Each row has a hidden value; after the row comes its grade, the name of the range that the value falls in. Each part has its own.
[  6  68  -1 -23  13  15  28  -5  19  -5 -13  38  30   2 -47 -54  39 -30
  -9 -19  14  -4  50 -26 -47 -39  11  11  33 -30]
TH
[ 18  -3   5  25  10  20  -2   8 -19 -29  -7 -86  21  16 -19 -17  35 -21
   8 -29 -36  14  23  -5 -20 -40  12  34   3  -6]
ZZ
[ 14 -25  -1  27 -12  18  -1  -5 -30 -37  -4 -87  38 -14 -27   4  26 -27
  33 -21 -59  15  -6  51 -10 -39  31  42 -17 -26]
ZZ
[  8  -2 -10  -1 -39  -4   7  14  50 -32  -1 -19 -42   5  -4  16  10 -21
 -15  -2 -64  -7  -1 109  40 -22  44   8 -27 -28]
Gg
[  6  80  -8 -25   8   8  28  15  57  -2 -19  45 -20  39 -37 -55  42 -23
 -42  -9  21  -7  62 -29 -32 -11  -6 -20  29 -31]
TH
[  8 -31   2  31 -17  24   7 -19 -49 -34   6 -60  61 -55 -30   9   1 -35
  57 -18 -67  13 -14  84 -13 -59  50  52 -21 -34]
ZZ
[  1  55 -11 -28   6   9  29 -13  44  -7 -13  74   6  -7 -53 -55  34 -30
 -11  -7   2  -4  35   3 -40 -34  18 -17  21 -50]
TH
[ 16 -11   4  31   3  23   1   0 -29 -25  -4 -84  47   3 -33 -17  26 -25
  24 -28 -32  12  13   5 -23 -25   1  43  -1 -12]
ZZ
[  2  60  -8 -32   6  10  33  -6  35  -5 -17  62  -2  -4 -46 -54  29 -31
 -16 -13  -6  -7  48   3 -27 -27  20 -17  29 -47]
TH
[ 18  41  -9 -13 -29 -15   9  54  86  -6 -12 -15 -86  76   0   5  33  -4
 -73  -5 -11 -21  60  39  56   6   3  -8  11   8]
ZZ
[  2  65   0 -10  23  19  23  -2  24  -4 -11  33  14   5 -42 -54  34 -32
  -8 -11  17   4  38   2 -45 -39  -2  -3  20 -38]
TH
[  2  75  -2 -20  15  11  23   7  48   0 -12  52 -16  17 -40 -56  32 -32
 -26 -10  18  -8  49   9 -29 -27   0 -17  21 -24]
TH
[ 15 -32   4  28 -16  18  -4   0 -31 -41   0 -89  63 -15 -21   2  16 -25
  34 -23 -53  10  -9  59  -5 -48  38  47 -15 -24]
ZZ
[  6  59  -4 -17  20  18  21  -9  16  -9 -14  40  20   0 -46 -56  36 -31
  -2 -15   9   3  39  -5 -52 -33   2  -7  24 -47]
TH
[ 13  -8   4  24   2  24   2 -10 -39 -30  -3 -71  51 -18 -37 -15  25 -29
  40 -25 -38  14   0  21 -29 -36  28  38  -4 -27]
ZZ
[  6  67  -3 -21  17  17  23  -1  25  -7 -16  40  16   9 -48 -54  52 -28
  -9 -17  15  -1  54 -21 -48 -33  -6 -12  31 -38]
TH
[  9  13 -17 -20 -51  -9  22   9  59 -20  -7  20 -49   9 -15 -11  16 -10
 -32  -4 -51 -11  19  97  33 -19  41  -6  -3 -35]
ZZ
[  8  94  -3 -11  23  12  14  27  67  -1 -15  28 -36  56 -25 -46  48 -21
 -55  -3  20  -1  66 -32 -22  -1 -24 -22  18 -15]
TH
[ 15 -15   5  22   0  22   1  -3 -38 -27  -2 -78  53 -13 -35 -17  23 -29
  30 -26 -23  13   5  22 -27 -53  32  37   0 -20]
ZZ
[ 13  35 -16  -2 -31  -6  15  27  85 -25  -7   6 -75  42  -3  -9  27 -14
 -42   3 -40  -9  23  67  40  -3  22 -11 -13 -26]
ZZ
[  5  23 -20 -13 -37  -2  22  -5  42 -32  -2  32 -42 -18 -22   3  10 -23
  -2   4 -66  -8 -10 127  20 -26  53  -4 -22 -52]
ZZ
[ 10  32 -14 -11 -33  -7  15  21  76 -19  -7   4 -63  27  -8   3  16 -17
 -33   2 -39 -12  12  84  35 -11  28  -2 -11 -23]
ZZ
[ 16   6   4  26   4  24  -3   3 -30 -22  -4 -84  46  11 -30 -20  34 -26
  21 -27 -36  16  16   0 -16 -39  18  34  -7 -11]
ZZ
[ 11  35 -16 -10 -33  -7  12  24  80 -18  -6   0 -72  41 -11  -1  13 -17
 -42   0 -50 -14  30  59  44  -8  25  -7  -5 -23]
ZZ
[  8  23 -17 -18 -40 -10  20  14  65 -26  -8  11 -54  15  -9  -3  16 -13
 -25  -1 -45 -14  22  87  30 -13  40  -7  -8 -33]
ZZ
[  8   6 -16 -29 -45  -9  25  -2  62 -28  -6  28 -42  -5 -23   2  12 -22
 -13  -4 -49 -15  18 114  31 -25  53 -11  -5 -40]
ZZ
[  4  74  -7 -30   6  11  29  -2  45  -4 -18  66  -7  30 -48 -56  37 -29
 -21 -12  10  -7  43  11 -24 -26   8 -19  23 -42]
TH
[ 16 -25  -1  34 -10  20  -6   5 -14 -36   0 -89  47  -3 -27  -1  22 -24
  26 -17 -53  14  -4  42  -7 -36  29  41 -16 -14]
ZZ
[ 17 -25  -1  34 -12  18  -2   3 -20 -33   0 -98  33  -5 -17  -4  28 -23
  26 -23 -54  13  -2  37 -15 -30  32  40 -14 -19]
ZZ
[ 15  -7 -15  -7 -42  -7  14  15  58 -29  -5 -25 -51  15  -9   9  19 -17
 -15  -8 -61  -8  12  94  49 -19  47   3 -12 -33]
Gg
[ 18   0 -10  -5 -42 -10   3  31  66 -26  -8 -38 -69  44  -3  12  23 -12
 -39  -7 -37 -13  36  72  57 -10  26   7  -5   2]
Gg
[  9 -14  -8 -12 -52  -8  18  10  33 -26  -1  -9 -38 -11 -19  12   7 -20
  -4  -8 -55 -14  13 126  44 -35  54  14 -11 -19]
Gg
[ 13  25 -17 -22 -39 -11  20  19  71 -20 -10  -4 -58  19 -20  -4  21 -13
 -29   0 -49 -11  23  78  24 -18  34  -8  -3 -34]
ZZ
[ 10  22 -14 -19 -37 -10  24  18  72 -20  -8   9 -59  23 -14   2  14 -10
 -31  -3 -39 -15  30  87  37 -13  33  -7  -6 -24]
ZZ
[  3  72  -2 -31  15  11  32  -3  39  -2 -15  58   1   1 -48 -51  28 -32
 -33 -15  10  -9  54   9 -32 -30  12 -17  29 -32]
TH
[  5  51  -4 -20  18  16  25 -10  29  -4 -16  39  18   0 -50 -59  36 -32
  -5 -19  12  -1  48  -5 -40 -39  14  -6  31 -41]
TH
[ 15   0 -16  -3 -44  -7  11  17  54 -29  -6 -23 -53  15  -5  17  16 -12
 -17  -3 -62  -9  10 106  32 -18  39   7 -16 -26]
Gg
[  5  66   0 -14  19  18  25  -8  20  -3 -11  36  24   3 -49 -54  33 -35
  -4 -14  18   1  44 -16 -43 -33   1  -7  24 -34]
TH
[ 12 -10 -18  -8 -49   0  20  -6  45 -35  -3   0 -27 -24 -17  11   8 -21
  10  -2 -77  -5 -11 125  36 -38  61   9 -25 -46]
Gg
[ 16  13 -18   6 -32  -5   7  23  68 -30  -3 -37 -53  30   6  19  19 -10
 -25   0 -54  -6   7  75  44  -8  28   3 -25 -23]
Gg
